Here is a tiny trained network, its code and every weight. The questions are about switching its units off for an input and a class, where a switched-off unit gives its printed mean instead of its output.

import numpy as np


def w(rows, s, z=0):
    codes = np.array(rows[::2]) - 128.0
    scale = np.full(codes.shape[1], s)
    scale[-1] = z or s
    return codes * scale


def norm(h):
    return h / np.sqrt((h * h).mean(-1, keepdims=True) + 1e-5)


def f(y):
    return np.maximum(y, 0)


def log_softmax(a):
    a = a - a.max(-1, keepdims=True)
    return a - np.log(np.exp(a).sum(-1, keepdims=True))


def net(x, mask):
    res = np.array(x, float).reshape(1, 8) / 4 @ E
    u = 0
    for l in range(2):
        y = f(norm(res) @ A[l][:, :-1].T + A[l][:, -1])
        res = res + np.where(mask[u : u + 15], y, B[l][:, -1]) @ B[l][:, :-1]
        u += 15
    return log_softmax(norm(res)[-1] @ U[:, :-1].T + U[:, -1])


A, B = {}, {}
E = w([
[37,195,159,89,93,145,83,162],'x0',
[103,102,78,175,163,24,96,59],'x1',
[202,23,123,202,73,125,125,185],'x2',
[100,145,172,172,252,104,224,115],'x3',
[76,221,100,89,167,121,93,38],'x4',
[224,213,43,54,162,185,181,12],'x5',
[179,66,15,115,106,103,89,87],'x6',
[54,17,115,14,164,119,152,132],'x7',
],0.0043)
A[0] = w([
[189,116,69,91,101,141,122,127,184],'L0N1',
[116,97,185,95,49,196,181,175,18],'L0N2',
[159,142,78,130,203,118,191,61,11],'L0N3',
[169,136,66,139,216,126,225,78,4],'L0N4',
[155,126,162,131,92,79,91,125,79],'L0N5',
[2,186,191,165,171,98,183,120,7],'L0N6',
[193,180,109,182,107,125,124,175,6],'L0N7',
[111,42,123,130,86,93,136,173,65],'L0N8',
[136,124,104,92,166,140,99,90,127],'L0N9',
[188,176,117,232,73,131,142,119,64],'L0N10',
[105,152,85,55,100,129,93,85,31],'L0N11',
[163,166,128,223,77,165,142,120,29],'L0N12',
[143,58,132,179,136,118,99,137,63],'L0N13',
[122,182,127,161,125,116,139,177,114],'L0N14',
[156,96,198,91,108,174,185,191,45],'L0N15',
],0.0079,0.0042)
B[0] = w([
[77,164,207,160,177,99,137,180,253],'L0N1',
[68,76,132,32,154,223,200,190,196],'L0N2',
[211,112,129,73,196,183,250,93,202],'L0N3',
[207,112,157,58,137,127,229,32,209],'L0N4',
[172,127,114,144,136,129,146,115,159],'L0N5',
[119,164,206,160,205,83,64,170,235],'L0N6',
[122,131,203,93,55,119,14,47,173],'L0N7',
[153,105,62,201,146,154,186,170,220],'L0N8',
[153,186,119,142,73,128,152,104,196],'L0N9',
[202,100,178,58,46,173,65,137,222],'L0N10',
[45,184,70,142,89,156,105,73,195],'L0N11',
[167,138,178,68,71,72,48,97,189],'L0N12',
[137,89,83,131,97,47,128,139,193],'L0N13',
[141,92,150,89,156,165,87,106,174],'L0N14',
[99,169,60,97,129,254,101,197,202],'L0N15',
],0.0057,0.0045)
A[1] = w([
[81,145,231,155,197,99,135,217,137],'L1N1',
[70,160,211,139,206,83,80,154,80],'L1N2',
[75,152,199,125,234,72,73,157,23],'L1N3',
[99,210,246,70,136,215,124,72,122],'L1N4',
[107,183,54,53,114,90,52,84,82],'L1N5',
[131,13,68,154,79,26,146,194,2],'L1N6',
[115,141,83,72,147,112,114,38,88],'L1N7',
[105,147,104,108,154,153,77,4,51],'L1N8',
[135,36,2,246,111,64,158,199,9],'L1N9',
[31,143,186,160,86,113,86,186,156],'L1N10',
[162,25,138,164,97,129,18,108,105],'L1N11',
[83,183,81,124,129,135,111,97,42],'L1N12',
[19,203,13,99,132,127,73,59,9],'L1N13',
[143,14,56,142,122,71,117,159,39],'L1N14',
[130,136,144,201,108,160,142,101,62],'L1N15',
],0.0057,0.0035)
B[1] = w([
[128,174,126,108,198,157,26,87,211],'L1N1',
[116,145,166,161,210,51,75,96,189],'L1N2',
[118,187,167,144,208,110,54,114,182],'L1N3',
[125,36,68,212,140,29,136,124,255],'L1N4',
[91,119,156,132,56,99,129,146,185],'L1N5',
[84,78,93,227,155,111,176,141,193],'L1N6',
[91,158,107,98,95,153,180,146,178],'L1N7',
[104,119,102,113,90,128,158,159,175],'L1N8',
[79,96,70,254,126,97,185,110,203],'L1N9',
[217,136,117,77,183,108,190,50,215],'L1N10',
[167,77,135,178,88,123,99,121,198],'L1N11',
[65,124,116,146,100,111,124,140,151],'L1N12',
[4,248,102,172,30,86,139,183,186],'L1N13',
[109,96,118,238,151,77,158,164,183],'L1N14',
[154,134,173,162,88,155,176,147,128],'L1N15',
],0.006,0.0055)
U = w([
[89,85,115,68,129,246,129,208,31],'0',
[108,40,90,255,115,96,148,151,37],'1',
[204,104,177,118,15,132,33,103,61],'2',
[20,204,82,119,37,95,138,96,97],'3',
[94,167,195,142,242,94,52,101,198],'4',
[192,131,112,70,162,128,226,19,255],'5',
],0.013,0.00069)

Each question gives the input, the list of numbers given to net, and the class t.
The units are the neurons (one row each of A and B). Each row of codes is followed by its name. A weight is (code - 128) times the scale printed after its matrix; where a second scale follows, it is the last column's (A, B and U).
mask holds one flag per neuron, layer by layer. A switched-off neuron (its flag False) gives its mean, the last column of its row in B, instead of its output. The means were averaged over made-up inputs and are rounded, as every weight is.
A unit's drop is (log p(t) with every unit on - log p(t) with that unit switched off) / (log p(t) with every unit on - log p(t) with every unit switched off).
The circuit of an input: a set's keep is (log p(t) with only the set's units on - log p(t) with every unit switched off) / (log p(t) with every unit on - log p(t) with every unit switched off). Starting from the 12 units with the biggest drops (on a tie, the unit counted first), units are removed one at a time, each time the one whose removal leaves the highest keep (on an exact tie, the one counted first), for as long as the keep stays at least 0.8.
circuit, biggest first: the units of the circuit, biggest drop first
top k neurons: the k neurons with the biggest drops, biggest first
top k neurons in layer l: the k neurons of layer l with the biggest drops, biggest first
drop of u: that unit's drop, to one decimal
input [-7,-2,-2,-3,-4,0,-5,-2], class 0: top 2 neurons in layer 0 : [L0N15, L0N2]
input [8,-5,1,-7,-7,-6,7,-3], class 0: circuit, biggest first : [L0N2]
input [3,5,2,-1,-1,7,8,8], class 3: circuit, biggest first : [L0N11, L1N13]
input [2,-5,6,2,-8,-8,-7,6], class 0: circuit, biggest first : [L0N2, L0N15]
input [-6,-1,-7,6,6,-4,5,-3], class 5: top 3 neurons in layer 0 : [L0N4, L0N3, L0N1]
input [8,-4,6,2,0,5,5,-1], class 2: top 2 neurons : [L0N6, L1N9]
input [2,5,4,-1,6,5,8,-5], class 3: top 2 neurons in layer 0 : [L0N11, L0N1]
input [-8,-4,-5,-6,2,-7,-2,5], class 0: top 2 neurons in layer 0 : [L0N2, L0N15]
input [5,0,8,-8,0,6,6,3], class 3: top 3 neurons in layer 1 : [L1N4, L1N13, L1N5]
input [-7,7,-4,-5,3,-8,-2,-6], class 2: top 2 neurons : [L0N10, L0N8]
input [6,-3,7,1,-6,6,3,-1], class 2: top 2 neurons in layer 1 : [L1N6, L1N7]
input [-2,-3,-2,-5,0,8,8,7], class 3: top 2 neurons : [L0N11, L1N13]
input [0,7,-5,-8,-5,0,4,-6], class 2: drop of L1N13 : 0.0
input [-3,-5,3,5,-3,1,-7,1], class 0: circuit, biggest first : [L0N15]
input [-7,-8,-4,-4,0,4,5,-7], class 2: drop of L0N10 : 0.1
input [-3,-6,3,3,-6,-2,8,-7], class 2: drop of L0N10 : 0.1
